Group, then class:
[ 14 -12  21 -28 -13 -23   2  12  -2  -9 -14   7   2  10  24  18  30   7
  16 -16   1 -10 -33   1  -2  -7 -24  11  -9  10   8 -20  -4 -12  -2  27
 -15  -9   4  43   2 -20  -3  -3  25   4  -2 -35 -48  -2  -5] => Zini/T
[ 24   1   1  -8   0 -11   5 -10   8 -10 -19  17   2   3  14  12  12  14
   9  -8  -1 -25 -14   8  -7 -10 -21  34 -14  15 -12 -24 -26  -5  12  -2
   0 -14   1  26  -8 -11  25  -9  23  15 -21  14 -26   9   3] => Zini/M
[ 12 -20   1   5 -28   4  21   6  -5 -10  15  -6 -11  -8  14 -17  -2 -16
   8  -2   6  -2 -13 -18   2  25  -6   8  -4  16  46 -11  -2   1 -16 -16
  -8 -11  -7  11  -3  -2  -5  27   8  -3  12  -8 -39  -3   0] => nem/S
[ 26 -15  18 -17  -7   4  -2 -14   0  -5 -12  20  10   1  16  18  24   5
   2 -13   7 -16 -29 -14 -12 -19 -24  37 -15  15  -2 -14   0   3  15   3
 -14  -8   2  41  -8 -17  25 -13  28   3  -7  -8 -38   6  -5] => Zini/T
[ 29  -6  17 -17 -18  23   2 -20 -26 -34 -15  27   6 -22  22  24  85 -24
 -12 -20  47 -24 -18   4   7 -33 -61  -9 -15  -6   0  27   1  -2 -17  13
  -7   0  -5  15 -22 -24  17  13  30   2  10 -24 -62   0 -13] => Zini/T
[ 32 -15  12   5  10  -8  24  22  -6   4  30   2 -20  -1  25  -1  30 -20
  13   3 -21 -18 -14 -10  -7   7   5  24  -2   7  16  -7  -2   1  -9  27
  27 -14  -5  22   8   7 -14  45   6  -1  11  -9 -14 -17  10] => nem/W
[ 14  -4  14  -7 -28 -10 -18  -9 -21 -21   3  33  23   0   5 -31  47  -8
 -17  13  14 -12  -3   5  14 -26   1 -22   2  -3 -12 -15  -3   1 -11 -22
  -6 -14  -2  -1 -38  -3   1 -28  25  -4   0  17 -22   4  19] => Gara/U
[ -1  -9   0   8   1   5  19  17   2  12   8  -8 -18  -3   1   3  -4 -17
   5  -8   0   6  -1  16 -12  23   5  42   8  20  -6  -6   3  12 -16   1
   0   6  -7  11  26   1 -24  24  -9   1  10  -3  15  -3  20] => nem/S
[ 13  -7  12 -28 -23   4  24   6   4   2   1 -10  -6 -14  21  14  -7  -8
   1  -9 -20  -1 -14  -3   3  35  -6  26 -11  -5  19  14  -7  10  -8  19
 -16 -16 -11  12  -7  -9  -1  17  15  26  -4 -14 -16   3  -8] => nem/W
[ -5 -20  13 -13 -19   4  28  34  -8 -15  20 -18  -6 -20  10 -12  24 -20
   9  -2  16  28  -9 -14  13  33  -1  16  10  -4  19   0 -19  19 -24   3
 -14  -8 -23  25   0   4 -11  40  27   2  18 -14 -19   2   2] => nem/R
[ 17  14  -3   2  -8   3   6   0 -42 -11 -31  12  11 -18   7  -9  22 -19
 -15  12  22 -15  -5  13  23 -15  18   5  -2  -7 -10 -16   4   2 -16 -32
   5  -8 -14 -21 -20   7  10 -11  12   8 -14   7 -47   1  -9] => Gara/U
[  9   1   1   2 -10  -7   5  -9  10   2 -23   2   3   8  17  14  -6   7
  30  -5 -12 -20  -5  -4 -20   5  -3  34   0   2   5 -28 -10  20  32  -8
  -5 -27 -27  19  -7  -5  16 -23   6  10  -8  -5 -31   5  -3] => Zini/Q
[  4  -5  12  13   7  -1  18  19  -5  -7   4  -2 -16 -10   8  -7  22 -20
   0   1   8  -7  -2  -6  15   6 -11  24  18  -6  14  18  11  -1 -11  15
   7  -2 -12  -4 -11  22   2  37  -5 -10   7  -7 -19 -12  -7] => nem/S
[ 17  -7   8  -4  -3  15   2 -15   9  -1 -26   0  -4   4   6  15   5   7
   2  -5   1 -13 -13  17 -15  -1 -16  18 -15   1  -8 -14  -8   8   5  -3
  -5 -11  12  37  -7 -17  30 -20  30  13  -2   0 -20  15 -10] => Zini/T
[ 10  -2  13  -5 -11  -7 -10 -12  11 -23 -20  22  14  -4  18   3  19  -1
  12  -6  -5 -34  -4 -15 -11 -28 -23  13 -23   6  -2 -14  -9  -5  28   1
 -11 -18  22  22 -28  -7  25  -9  29  -6   3 -24 -52   7   1] => Zini/Q
